Below is a small trained network, with its code and all its weights. Each question gives an input and a class and asks what happens when units are switched off, that is, made to give their printed mean instead of their output.

import numpy as np


def w(rows, s, z=0):
    codes = np.array(rows[::2]) - 128.0
    scale = np.full(codes.shape[1], s)
    scale[-1] = z or s
    return codes * scale


def f(y):
    return y / 2 * (1 + np.tanh(0.7978845608 * (y + 0.044715 * y**3)))


def log_softmax(a):
    a = a - a.max(-1, keepdims=True)
    return a - np.log(np.exp(a).sum(-1, keepdims=True))


def net(x, mask):
    res = np.array(x, float).reshape(1, 8) / 4 @ E
    y = f(res @ A[0][:, :-1].T + A[0][:, -1])
    res = res + np.where(mask, y, B[0][:, -1]) @ B[0][:, :-1]
    return log_softmax(res[-1] @ U[:, :-1].T + U[:, -1])


A, B = {}, {}
E = w([
[128,128,128,128,127],'x0',
[129,128,128,128,128],'x1',
[142,83,106,220,31],'x2',
[127,128,128,128,128],'x3',
[74,255,101,138,76],'x4',
[179,145,238,62,53],'x5',
[128,128,128,128,128],'x6',
[128,163,213,229,178],'x7',
],0.0083)
A[0] = w([
[123,78,29,37,69,45],'neuron 1',
[129,112,82,82,101,57],'neuron 2',
[149,63,142,126,138,76],'neuron 3',
[148,122,180,108,84,115],'neuron 4',
[140,60,156,111,138,69],'neuron 5',
[153,128,164,111,92,28],'neuron 6',
[143,57,147,128,151,112],'neuron 7',
[141,105,106,172,62,42],'neuron 8',
[117,136,167,174,156,85],'neuron 9',
[134,54,149,121,143,123],'neuron 10',
[130,104,115,182,65,54],'neuron 11',
[107,187,105,136,101,76],'neuron 12',
[140,131,176,110,81,77],'neuron 13',
[113,104,128,133,111,48],'neuron 14',
[143,131,162,111,100,103],'neuron 15',
[132,143,172,194,161,64],'neuron 16',
[135,147,188,191,158,22],'neuron 17',
[112,204,118,144,99,107],'neuron 18',
[126,161,125,87,188,42],'neuron 19',
[100,100,8,203,217,64],'neuron 20',
[130,110,87,85,105,44],'neuron 21',
[132,127,64,153,158,88],'neuron 22',
[109,195,105,128,95,104],'neuron 23',
[149,43,127,133,186,92],'neuron 24',
[130,205,98,133,87,67],'neuron 25',
[120,125,159,115,109,81],'neuron 26',
[98,124,137,128,123,102],'neuron 27',
[130,125,172,107,95,107],'neuron 28',
[133,42,141,118,137,68],'neuron 29',
[90,206,73,138,101,93],'neuron 30',
[124,160,136,76,196,40],'neuron 31',
[110,118,145,105,105,51],'neuron 32',
[113,127,156,146,144,51],'neuron 33',
[131,112,77,78,87,61],'neuron 34',
[137,114,123,164,90,41],'neuron 35',
[125,125,73,156,161,79],'neuron 36',
[118,150,176,194,164,82],'neuron 37',
[115,184,102,141,111,108],'neuron 38',
[133,65,104,208,21,2],'neuron 39',
[131,138,190,184,153,72],'neuron 40',
[137,35,125,137,169,121],'neuron 41',
[125,155,139,84,182,61],'neuron 42',
[116,132,59,180,153,90],'neuron 43',
[123,155,133,57,199,20],'neuron 44',
[161,136,227,86,52,90],'neuron 45',
[113,123,174,108,95,77],'neuron 46',
],0.014,0.0041)
B[0] = w([
[152,42,128,229,133,230],'neuron 1',
[141,90,130,175,135,165],'neuron 2',
[151,171,129,139,125,159],'neuron 3',
[146,101,126,70,130,177],'neuron 4',
[150,178,130,129,119,161],'neuron 5',
[129,99,129,91,122,152],'neuron 6',
[151,182,123,143,120,169],'neuron 7',
[48,140,127,132,138,171],'neuron 8',
[136,94,126,170,129,161],'neuron 9',
[155,183,122,141,127,169],'neuron 10',
[46,144,127,127,142,174],'neuron 11',
[161,179,128,138,131,172],'neuron 12',
[146,100,130,73,135,169],'neuron 13',
[120,130,132,134,133,125],'neuron 14',
[136,110,121,95,122,154],'neuron 15',
[136,82,128,186,131,175],'neuron 16',
[137,86,123,193,122,174],'neuron 17',
[168,188,124,148,120,188],'neuron 18',
[56,129,135,126,134,165],'neuron 19',
[159,64,126,15,111,254],'neuron 20',
[137,95,128,167,128,157],'neuron 21',
[137,97,131,78,119,172],'neuron 22',
[165,184,125,145,123,184],'neuron 23',
[158,199,127,138,118,183],'neuron 24',
[165,187,133,146,130,183],'neuron 25',
[132,118,125,110,127,137],'neuron 26',
[134,130,128,125,136,126],'neuron 27',
[138,107,124,87,118,161],'neuron 28',
[158,177,136,144,121,168],'neuron 29',
[172,195,131,129,116,206],'neuron 30',
[37,142,124,125,137,174],'neuron 31',
[124,111,119,126,126,130],'neuron 32',
[128,117,125,146,131,131],'neuron 33',
[142,83,139,189,130,176],'neuron 34',
[89,133,125,129,141,146],'neuron 35',
[138,99,128,75,125,168],'neuron 36',
[136,79,128,191,131,182],'neuron 37',
[158,172,135,131,124,171],'neuron 38',
[1,159,135,122,153,214],'neuron 39',
[144,87,124,187,131,175],'neuron 40',
[170,192,128,132,129,186],'neuron 41',
[64,140,128,123,143,164],'neuron 42',
[140,97,126,64,130,190],'neuron 43',
[26,144,133,128,138,180],'neuron 44',
[165,93,120,37,117,227],'neuron 45',
[140,111,118,93,128,152],'neuron 46',
],0.044,0.012)
U = w([
[147,126,120,22,96,251],'0',
[165,253,135,122,100,77],'1',
[135,95,130,187,124,82],'2',
[12,192,143,94,150,62],'3',
],0.0077,0.0024)

Each question gives the input, the list of numbers given to net, and the class t.
The units are the neurons (one row each of A and B). Each row of codes is followed by its name. A weight is (code - 128) times the scale printed after its matrix; where a second scale follows, it is the last column's (A, B and U).
mask holds one flag per neuron, in row order. A switched-off neuron (its flag False) gives its mean, the last column of its row in B, instead of its output. The means were averaged over made-up inputs and are rounded, as every weight is.
A unit's drop is (log p(t) with every unit on - log p(t) with that unit switched off) / (log p(t) with every unit on - log p(t) with every unit switched off).
The circuit of an input: a set's keep is (log p(t) with only the set's units on - log p(t) with every unit switched off) / (log p(t) with every unit on - log p(t) with every unit switched off). Starting from the 12 units with the biggest drops (on a tie, the unit counted first), units are removed one at a time, each time the one whose removal leaves the highest keep (on an exact tie, the one counted first), for as long as the keep stays at least 0.8.
units of the circuit, in order: the units of the circuit, biggest drop first
top k neurons: the k neurons with the biggest drops, biggest first
drop of u: that unit's drop, to one decimal
input [-3,7,-6,3,3,-1,-5,-6], class 2: units of the circuit, in order -> [neuron 1]
input [-4,4,7,1,7,1,-8,-7], class 1: top 3 neurons -> [neuron 30; neuron 25; neuron 23]
input [6,3,-4,6,7,-8,8,8], class 0: top 2 neurons -> [neuron 20; neuron 43]
input [-8,8,-8,-7,-7,-5,8,3], class 3: top 4 neurons -> [neuron 44; neuron 31; neuron 19; neuron 42]
input [2,-2,-6,-1,3,-5,-5,4], class 3: top 3 neurons -> [neuron 31; neuron 45; neuron 44]
input [8,6,2,-2,5,-6,-8,8], class 2: top 2 neurons -> [neuron 37; neuron 16]
input [5,0,3,-2,5,-4,-4,2], class 1: top 2 neurons -> [neuron 45; neuron 30]
input [1,0,1,7,2,0,-4,-2], class 1: top 3 neurons -> [neuron 20; neuron 37; neuron 1]
input [2,2,6,7,2,5,-7,0], class 3: top 2 neurons -> [neuron 39; neuron 20]
input [-4,-3,4,-1,-6,-4,4,-7], class 2: top 2 neurons -> [neuron 1; neuron 34]
input [-4,-3,5,5,1,-6,-6,-7], class 2: top 4 neurons -> [neuron 1; neuron 34; neuron 45; neuron 2]
input [1,3,-4,-7,7,-5,8,-6], class 1: drop of neuron 30 -> 0.5
input [-2,5,8,1,5,1,0,5], class 3: drop of neuron 39 -> 0.5
input [4,-2,-8,-4,-6,6,-4,-1], class 3: units of the circuit, in order -> [neuron 44]
input [5,6,6,-6,4,3,-7,-8], class 2: drop of neuron 1 -> 1.2
input [-3,-5,-6,-4,7,-1,-3,-5], class 1: drop of neuron 38 -> 0.0
